(in the rows, 128 means zero)
Here are made-up things, facts about them, and rows of numbers that follow some of those facts. Name the thing behind each unnamed row.

There are 5 kinds of fact about the things: α, ζ, Λ, η, κ.
α: refers to; ζ: hangs directly under; Λ: points at; η: belongs to class; κ: is directly followed by
(10): α (858); ζ (212); η a
(1001): ζ (1314); η c; κ (1309)
(101): ζ (1481); η a; κ (1609)
(1012): ζ (429); Λ (48); η b
(1017): α (1221); Λ (106)
(1018): ζ (1685); η c
(1053): α (709); ζ (539); Λ (655); η c
(1054): ζ (1619); Λ (774); η c
(1057): α (497); ζ (972); η a
(106): α (1154); ζ (1685); η b; κ (291)
(1075): Λ (288)
(1076): α (1419); ζ (173); Λ (96); η c; κ (144)
(1081): Λ (85)
(1085): α (1220); ζ (539); η b; κ (805)
(1086): ζ (971); Λ (1001); η c
(1103): ζ (1547); η c; κ (1454)
(1112): α (410); ζ (1608); η c
(1154): ζ (1314); η c; κ (1001)
(1157): ζ (1335); η b
(1184): ζ (774); η b; κ (1254)
(1193): α (1103)
(1219): α (1112); ζ (1608); η b; κ (1112)
(1220): ζ (90); Λ (1556); η b; κ (302)
(1221): α (1254)
(1251): α (1335); ζ (1314); η a
(1252): α (1508); ζ (1542); η b
(1253): ζ (709); η c
(1254): α (149); ζ (774); η d; κ (1342)
(1272): α (173); ζ (972); Λ (1085); η a; κ (1057)
(1309): ζ (1314); Λ (27); η c; κ (1251)
(1314): Λ (1112)
(1321): α (429)
(1334): α (1614); ζ (724); Λ (1596); η b
(1335): α (15)
(1342): ζ (774); η c
(1343): ζ (1481); Λ (1656); η b; κ (1529)
(136): α (472)
(1370): ζ (1481); Λ (281); η d; κ (1343)
(1372): α (1334); Λ (1547)
(1408): α (971); ζ (1058); η a
(1419): ζ (1188); η d
(1420): α (613); ζ (1075); η d; κ (300)
(144): ζ (173); Λ (544); η b; κ (1656)
(1454): ζ (1547); η c; κ (981)
(1463): Λ (291)
(1481): α (1191); Λ (1342)
(1484): α (85); ζ (1463); η a
(1486): α (1054)
(149): ζ (429); Λ (1702); η b; κ (1012)
(15): α (893); ζ (724); η b; κ (410)
(1506): α (1463); ζ (787); Λ (1334); η c; κ (806)
(1508): α (787); ζ (1321); η d; κ (1614)
(1529): α (292); ζ (1481); η d; κ (156)
(1544): Λ (1372)
(1547): α (1085); Λ (1685)
(1556): Λ (1017)
(156): ζ (1481); η d; κ (101)
(1565): ζ (1202); Λ (864); η b
(1591): α (1420); ζ (1209); Λ (1639); η c
(1596): ζ (1547); Λ (410); η a
(1598): ζ (1193); η a; κ (1639)
(1604): α (1656); ζ (1608); Λ (1408); η c; κ (1219)
(1607): ζ (85); η b; κ (1697)
(1609): ζ (1481); Λ (1614); η d
(1614): α (544); ζ (1321); Λ (1343); η c
(1619): Λ (1604)
(163): ζ (1685); Λ (1184); η c; κ (1018)
(1639): ζ (1193); Λ (1725); η c; κ (1675)
(1656): ζ (173); η b
(1672): α (1675); ζ (1193); η c
(1675): ζ (1193); Λ (274); η c; κ (1672)
(1676): α (31)
(1685): α (535); Λ (1309)
(1697): α (768); ζ (85); Λ (1075); η a
(1702): ζ (787); Λ (559); η d; κ (1506)
(1725): α (291); ζ (1221); Λ (1697); η a
(173): α (1685)
(1742): α (1157)
(176): ζ (1676); η a
(197): α (1252); ζ (1676); Λ (1251); η d; κ (926)
(203): ζ (497); Λ (1506); η c
(206): ζ (971); η a; κ (586)
(21): ζ (504); Λ (176); η b; κ (471)
(212): Λ (709)
(248): ζ (748); Λ (471); η a
(27): ζ (371); Λ (768); η c; κ (650)
(274): ζ (1188); η b; κ (1419)
(281): ζ (371); η a
(288): α (1202); ζ (330); η b
(291): ζ (1685); η b; κ (864)
(292): ζ (90); η b
(300): α (1184); ζ (1075); η d; κ (928)
(302): α (774); ζ (90); Λ (1508); η a; κ (559)
(31): ζ (371); η a; κ (281)
(330): Λ (302)
(34): α (1529); ζ (1544); Λ (679); η b; κ (831)
(371): α (274)
(396): ζ (1742); η c
(41): ζ (1486); Λ (1484); η a
(410): ζ (724); Λ (330); η b; κ (1334)
(453): α (206); ζ (1017); η a
(471): ζ (504); η b
(472): α (371); ζ (1202); η c; κ (1565)
(48): ζ (136); η d; κ (661)
(497): α (471)
(504): α (1486)
(517): α (248); ζ (1547); Λ (926); η a; κ (1596)
(535): ζ (3); η a
(539): Λ (1419)
(54): ζ (1544); Λ (650); η d
(544): α (144); ζ (136); Λ (1157); η b; κ (48)
(547): α (1542); ζ (1335); Λ (605); η a; κ (1157)
(559): α (1454); ζ (90); η c; κ (292)
(586): ζ (971); Λ (613); η b; κ (924)
(605): ζ (1547); η d; κ (517)
(613): ζ (709); Λ (1221); η d; κ (1253)
(616): α (1001); ζ (1463); η c; κ (1484)
(650): α (1596); ζ (371); η a; κ (737)
(655): α (1057); ζ (285); Λ (586); η c; κ (958)
(661): ζ (136); Λ (1370); η a
(679): α (396); ζ (1000); Λ (497); η c
(709): α (197)
(724): α (1697)
(725): α (136); ζ (797); η b
(737): α (1607); ζ (371); Λ (1565); η b; κ (835)
(748): α (913); Λ (1598)
(768): α (831); ζ (1081); Λ (868); η d; κ (994)
(774): α (679); Λ (913)
(805): ζ (539); η c; κ (913)
(806): α (1253); ζ (787); η a
(823): α (1591); ζ (1486); Λ (985); η a; κ (41)
(831): ζ (1544); η c; κ (54)
(835): ζ (371); η b; κ (31)
(85): Λ (144)
(858): α (1598); ζ (1608); η b; κ (1604)
(864): α (203); ζ (1685); η c; κ (163)
(868): ζ (1314); η b; κ (1154)
(893): α (1506); ζ (285); Λ (797); η c
(90): Λ (1314)
(900): ζ (3); Λ (1481); η d; κ (96)
(913): ζ (539); η a; κ (1053)
(924): α (823); ζ (971); η a; κ (1086)
(926): ζ (1676); η a; κ (176)
(928): ζ (1075); η a
(958): α (1481); ζ (285); η c; κ (893)
(96): ζ (3); Λ (1018); η c; κ (535)
(965): ζ (497); η a; κ (203)
(971): α (1725)
(981): ζ (1547); η c; κ (605)
(985): α (1604); ζ (724); η a; κ (15)
(994): ζ (1081); Λ (517); η b

Named rows:
(3): [124 125 131 117 144 118  91 145 136 135 121 134 135 128 112 129 163 130
 132 133 132 123 134 115 125 132]
(709): [110 145 140 120 149 128 114 159 140 132 136 130 140 122 110 135 168 128
 113 130 140 116 132  89 159 112]
(101): [123 164 125 141 166 104 108 107 150 186 123 124 122 143 108 104 118 144
 120 114 125 146 133 183 138 105]
(985): [127 119 135 120 143 125 104 135 137 103 128 134 131 107 134 129 136 123
 137 140 112 143 139 102  98 122]
(1463): [134  88 127 125  93 136 145  90 126 142 119 129 134 129 105 120 127 124
  89 132 137  95 115 121 138 127]
(1596): [130 135 121 154 119 116 184  86 183 206 148 133  87 169 155 101 142 125
  63  89 145 143 118 250 197 131]
(21): [131 130 127 121  88 136 165 128 114  93 128 127 117 115 136 144  92 121
 134 132 126 123 119 114 128 137]
(1193): [124 124 130 115 148 117  90 144 133 133 122 132 129 130 113 131 162 130
 128 138 133 127 135 103 125 129]
(1219): [124 151 131 123 141 106 115 161 135 116 124 127 115 133 124 122 117 148
 132 127 126 143 132 134 134 128]
(1619): [131 114 123 129 109 136 145 101 117 143 126 128 125 135 116 142 133 112
 120 132 142 116 118 118 145 132]
(679): [135 124 121 137 110 146 162 103 114 131 133 122 126 134 142 133 108 119
 125 127 131 125 122 136 132 125]
(748): [131 112 123 126 115 134 142 103 116 139 126 127 120 137 117 144 133 112
 116 138 143 121 119 107 143 128]
(149): [131 133 127 124  83 138 165 126 114  96 126 129 121 114 136 143  91 120
 142 125 125 119 118 128 128 142]
(994): [130 136 125 129  94 132 168 123 116 109 127 125 113 126 132 138  89 125
 129 127 130 127 116 133 143 133]
(1017): [133 114 122 128 111 137 143  98 112 139 124 126 120 137 116 145 133 111
 118 139 143 123 118 109 146 127]
(1000): [124 125 131 117 144 118  91 145 136 136 122 134 135 129 111 129 163 130
 131 133 132 122 134 114 125 132]
(864): [128 136 128 128 154 123 111 143 133 132 131 124 130 137 135 116 137 141
 126 130 125 139 138 129 123 119]

Which thing is each row?
No name comes twice in this set of rows, the named rows included.
[135 136 126 126  84 141 161 122 106  93 121 127 118 115 137 149  93 121
 145 133 127 131 117 123 130 135] | (544)
[123 151 127 151 130 146 187 108 119 152 147 112 121 148 133 130 112 127
  93 122 147 132 117 129 185  94] | (1053)
[138  96 124 136 102 138 165  88 125 138 127 119 129 137 127 105 100 137
  78 129 128 111 119 133 134 112] | (893)
[146 138 128 159  94 161 143  69  96 128 103 123 130 121 122 145 120 121
 139 133 133 160 112 152 154  94] | (1725)
[137 125 120 137 106 150 160 101 109 126 131 122 126 131 145 137 109 116
 132 129 130 128 122 131 127 128] | (1614)
[131 122 131 127 142 112 109 160 136 136 136 130 136 138 146 117 141 138
 129 118 127 140 137 145 139 112] | (981)
[132 113 134 114 125 125 107 168 132 106 135 136 147 113 156 126 146 128
 144 124 117 128 140 119 114 122] | (1103)
[125 145 134 112 120 120 109 171 132  91 121 135 132 108 133 132 123 137
 158 126 115 127 134 128 106 146] | (274)
[135 111 127 133 106 143 154  94 120 113 131 130 124 113 139 141 107 105
 138 134 121 133 123 120 113 129] | (823)
[127 142 126 135 161 116 112 140 137 148 131 122 126 148 130 111 136 145
 121 123 129 143 136 147 135 117] | (1672)

Now the same things, written a new way:
Some rows with their names:
(864): [141 137 134 212 151 138 127 155 123 129 108  76 130 111]
(1057): [132 141 109 130 145 135 106 115 101 129 109 149 130 143]
(806): [138 126 111 142 137 154 133 110 115 142 109 133 134 155]
(1086): [109  92 154 124  84 123 186  78 128 166 129 136 174 164]
(650): [157 150  69 194 169 138 103 160 136 116 127 114 125 124]
(1309): [123  99 158 169 112 156 164 105 139 135 117 100 157 149]
(1508): [171 151 103 145 101 148  44 140  45 114 162  64  52  62]
(994): [126 121 116  61  96 113 136  99 132 145 130 175 157 144]
(1742): [107 121 138 117 145 116 136 157 120 132 146 126 103 131]
(616): [118 156 130 136 129  89  87 122 106 121 121 133 138  94]
(1154): [128 125 137 142 110 106 119 108 139 125 127 122 143 106]
(497): [102 115 167 176 183 168 100 187 130  84 142  94  99 122]
(1251): [181 131  95 205 174 173 184 148 143 188  89  72 122 174]
(1454): [123 158 146 135  96 102 110 102 147 124 100 111 127 124]
(1607): [141 146 111 100 122 125  88 125 148 105 122 153 139 113]
(1254): [123 153 130 128 131 117 123 131  96 120 124 123 139 115]
(1486): [106 128 140 120 148 116 137 159 115 137 145 130 100 133]

Which thing is each row?
No name comes twice in this set of rows, the named rows included.
[143  93 101 152 103 170 168 126 134 126 142 111 156 168] | (835)
[163 120 135 107 138 147 116 124 142 126 110 153 144 106] | (1343)
[159  70  98 108  84 178 151 106  18 132 109  74  75 151] | (1334)
[159  98 155 136 118 161 181 109 125 153 119 106 146 124] | (156)
[122 201 118  88  95  72 110 115 100 199 174 189 154 114] | (197)
[173  73 136 150 131 194 191  95 135 170 102 119 139 163] | (101)
[ 77 107 157 103 107 112 140  86  74 126 120 160 173 139] | (1591)
[132 156 109 104 142 125  83 142 103 114 117 151 137 117] | (858)
[144  70 114  85 104 101  85  80  38 135 133  54  89 105] | (1506)
[150 119 149 128 144 137 147 125  87 147 117 125 149 111] | (1529)
[ 99 113 145  97  88 100 143  76 125 141 133 157 168 130] | (1054)
[ 83 154 160 113 138 128 125 153 128 121 126 121 101 154] | (1547)
[136 141 122 159 126 173 183 110 126 185  79 101 128 215] | (517)
[128 130 129  86  85 101 178  89 124 159 134 149 161 141] | (54)
[107 123 123 145 121  97  85 115 142  80 154 135 165  99] | (27)

